Below are the code and all the weights of a small trained network. Each question names an input and a target symbol and asks about switching units off, where a switched-off unit gives its printed mean instead of its output.

import numpy as np


def w(rows, s, z=0):
    codes = np.array(rows[::2]) - 128.0
    scale = np.full(codes.shape[1], s)
    scale[-1] = z or s
    return codes * scale


def norm(h):
    return h / np.sqrt((h * h).mean(-1, keepdims=True) + 1e-5)


def f(y):
    return y / 2 * (1 + np.tanh(0.7978845608 * (y + 0.044715 * y**3)))


def softmax(a):
    e = np.exp(a - a.max(-1, keepdims=True))
    return e / e.sum(-1, keepdims=True)


def log_softmax(a):
    a = a - a.max(-1, keepdims=True)
    return a - np.log(np.exp(a).sum(-1, keepdims=True))


def net(x, mask):
    ids = ['γηπφψω'.index(c) for c in x.split()]
    T = len(ids)
    res = E[ids] + P[:T]
    u = 0
    for l in range(2):
        q, k, v = (norm(res) @ M[l].T for M in (Q, K, V))
        z = softmax(np.where(np.tri(T) > 0, q @ k.T / 3**0.5, -1e9)) @ v
        res = res + np.where(mask[u], z, O[l][:, -1]) @ O[l][:, :-1]
        u += 1
        y = f(norm(res) @ A[l][:, :-1].T + A[l][:, -1])
        res = res + np.where(mask[u : u + 4], y, B[l][:, -1]) @ B[l][:, :-1]
        u += 4
    return log_softmax(norm(res)[-1] @ U[:, :-1].T + U[:, -1])


Q, K, V, O, A, B = {}, {}, {}, {}, {}, {}
E = w([
[112,102,116,150,241,156,14,124,131],'γ',
[140,208,181,180,137,153,95,224,186],'η',
[63,243,59,60,181,79,70,75,148],'π',
[140,158,53,156,155,84,160,253,142],'φ',
[96,198,152,34,80,115,112,190,59],'ψ',
[141,126,98,120,47,91,123,124,74],'ω',
],0.022)
P = w([
[22,142,167,252,149,117,149,84,17],'0',
[68,101,172,162,134,59,46,140,122],'1',
[85,93,166,141,133,59,73,148,108],'2',
[121,122,151,137,123,71,91,172,100],'3',
[145,143,145,116,112,78,110,159,103],'4',
[167,155,119,108,127,102,116,176,100],'5',
[180,153,119,88,124,119,150,162,116],'6',
[162,157,85,100,123,144,150,165,120],'7',
[154,163,57,87,128,176,153,163,125],'8',
[144,156,23,76,152,213,145,158,153],'9',
[171,171,32,81,138,218,159,140,154],'10',
[206,184,24,68,138,248,175,106,187],'11',
],0.018)
Q[0] = w([
[65,62,195,162,80,21,128,150,52],'0.h1',
[91,149,104,76,105,53,42,186,81],'0.h1',
[102,37,207,119,111,74,224,3,111],'0.h1',
],0.038)
K[0] = w([
[103,86,219,143,98,25,106,102,112],'0.h1',
[160,116,113,120,47,62,195,144,66],'0.h1',
[103,99,224,253,201,75,87,105,162],'0.h1',
],0.04)
V[0] = w([
[124,156,182,234,223,149,201,136,153],'0.h1',
[86,205,144,74,170,117,111,79,97],'0.h1',
[121,115,22,154,152,2,185,70,167],'0.h1',
],0.041)
O[0] = w([
[73,183,119,203,155,51,211,205,134,1],'0.h1',
[48,221,181,78,140,161,61,66,152,160],'0.h1',
[118,178,6,181,177,49,135,27,203,143],'0.h1',
],0.02,0.042)
A[0] = w([
[97,174,146,13,103,178,148,195,140,150],'0.n1',
[125,79,110,135,44,154,152,84,86,91],'0.n2',
[4,104,185,189,180,105,139,92,77,74],'0.n3',
[183,146,25,99,163,82,163,150,170,1],'0.n4',
],0.039,0.0026)
B[0] = w([
[178,244,149,126,205,140,12,153,59,225],'0.n1',
[183,100,122,155,90,163,87,102,96,211],'0.n2',
[93,39,120,208,64,180,36,86,35,167],'0.n3',
[217,165,130,76,251,181,63,56,52,252],'0.n4',
],0.022,0.026)
Q[1] = w([
[104,109,164,84,124,95,246,154,173],'1.h1',
[95,127,147,111,90,83,198,141,153],'1.h1',
[128,108,130,143,89,63,254,137,182],'1.h1',
],0.077)
K[1] = w([
[232,155,122,1,166,187,34,105,225],'1.h1',
[199,106,167,113,181,136,115,115,179],'1.h1',
[236,60,95,24,206,116,72,162,177],'1.h1',
],0.039)
V[1] = w([
[131,85,134,90,37,189,59,56,118],'1.h1',
[61,252,195,45,157,164,73,140,180],'1.h1',
[114,118,241,111,93,178,157,254,101],'1.h1',
],0.04)
O[1] = w([
[117,103,95,118,44,123,52,193,141,103],'1.h1',
[17,183,81,118,87,134,186,173,113,94],'1.h1',
[153,155,206,66,94,189,172,146,1,4],'1.h1',
],0.028,0.029)
A[1] = w([
[160,151,253,75,146,135,232,76,132,54],'1.n1',
[203,78,195,188,186,141,112,145,165,111],'1.n2',
[92,208,118,69,116,174,205,173,53,120],'1.n3',
[87,224,154,145,213,123,116,125,99,253],'1.n4',
],0.057,0.0056)
B[1] = w([
[60,48,123,252,84,107,92,16,158,181],'1.n1',
[199,160,61,88,106,92,192,218,53,253],'1.n2',
[142,49,78,171,161,26,163,213,181,218],'1.n3',
[131,234,186,69,189,237,150,125,167,232],'1.n4',
],0.032,0.04)
U = w([
[148,177,182,48,107,227,66,136,41,137],'γ',
[84,79,193,252,162,184,115,67,48,52],'η',
[29,171,118,114,114,188,107,49,252,70],'π',
[197,166,102,130,255,109,160,92,148,79],'φ',
[113,112,173,131,98,111,212,219,145,211],'ψ',
[195,20,116,128,44,77,65,109,176,253],'ω',
],0.0069,0.0025)

Each question gives the input, a string of symbols that net reads in full, and the target symbol t.
The units are the heads (3 rows each of Q, K, V and O) and the neurons (one row each of A and B). Each row of codes is followed by its name. A weight is (code - 128) times the scale printed after its matrix; where a second scale follows, it is the last column's (O, A, B and U).
mask holds one flag per unit, layer by layer, with each layer's heads first. A switched-off unit (its flag False) gives its mean, the last column of its rows in O or B, instead of its output. The means were averaged over made-up inputs and are rounded, as every weight is.
A unit's drop is (log p(t) with every unit on - log p(t) with that unit switched off) / (log p(t) with every unit on - log p(t) with every unit switched off).
The circuit of an input: a set's keep is (log p(t) with only the set's units on - log p(t) with every unit switched off) / (log p(t) with every unit on - log p(t) with every unit switched off). Starting from all 10 units, units are removed one at a time, each time the one whose removal leaves the highest keep (on an exact tie, the one counted first), for as long as the keep stays at least 0.8.
circuit, biggest first: the units of the circuit, biggest drop first
k most important neurons: the k neurons with the biggest drops, biggest first
k most important neurons of layer l: the k neurons of layer l with the biggest drops, biggest first
input ψ ω ψ η ψ ψ φ ψ ω φ π π, target ψ: circuit, biggest first	[1.h1, 0.h1]
input η η φ γ ω η ω π φ η, target η: most important neuron of layer 0	[0.n1]
input π η ω ω γ ω ω, target π: 2 most important neurons of layer 1	[1.n2, 1.n3]
input ψ η η, target ψ: 2 most important neurons	[1.n3, 0.n4]
input η φ π, target η: circuit, biggest first	[0.h1, 1.h1, 1.n1]
input ψ η φ γ ω ψ π, target ψ: circuit, biggest first	[1.h1, 1.n3, 0.h1]
input π ω φ, target ω: 2 most important neurons of layer 0	[0.n3, 0.n1]
input φ φ ω ψ φ ω ψ, target ω: 2 most important neurons	[1.n4, 0.n3]
input η φ φ ω ω φ η π, target η: 3 most important neurons	[1.n1, 1.n2, 0.n1]
input ω η π ψ γ π ψ ω π ψ ω γ, target ω: circuit, biggest first	[0.n3, 1.h1, 0.h1]
input η π φ ψ φ ψ γ η φ φ ψ η, target η: circuit, biggest first	[1.h1, 0.h1, 1.n1]
input γ γ ω γ γ φ π, target γ: 2 most important neurons of layer 0	[0.n3, 0.n4]
input ψ φ ω ω γ, target ω: 4 most important neurons	[1.n3, 1.n4, 0.n3, 1.n2]
input ω γ φ η ψ φ γ ω ω ψ η, target ω: circuit, biggest first	[1.h1]
input γ γ φ, target γ: 4 most important neurons	[0.n4, 0.n3, 1.n3, 1.n4]
input π γ ψ η ψ ω φ ψ φ γ, target π: circuit, biggest first	[1.h1, 1.n2]
input η γ ω η ψ π π ω φ, target η: 2 most important neurons	[1.n1, 1.n2]
input η ψ φ φ ψ ψ π φ η ω φ ψ, target ω: 3 most important neurons of layer 1	[1.n3, 1.n4, 1.n1]
input η φ γ γ ω π γ π γ, target η: 3 most important neurons	[1.n1, 0.n4, 1.n3]
input η φ π γ π γ η, target π: 3 most important neurons of layer 1	[1.n1, 1.n4, 1.n2]
input ψ φ ψ π ω φ γ η, target ψ: most important neuron	[0.n4]
input η ψ γ ψ ω ψ ψ π π, target γ: 2 most important neurons	[0.n1, 0.n3]
input ψ ω π φ ψ γ, target ψ: 2 most important neurons	[1.n3, 0.n4]
input ψ η ω ψ γ π ψ ψ γ η, target γ: 2 most important neurons	[0.n1, 0.n3]
input ω ψ η φ ψ η, target γ: 2 most important neurons	[0.n3, 1.n3]
input ψ ω ω η γ π φ ω, target ω: 2 most important neurons	[1.n3, 1.n4]
input η ψ φ, target η: 2 most important neurons	[1.n1, 1.n3]
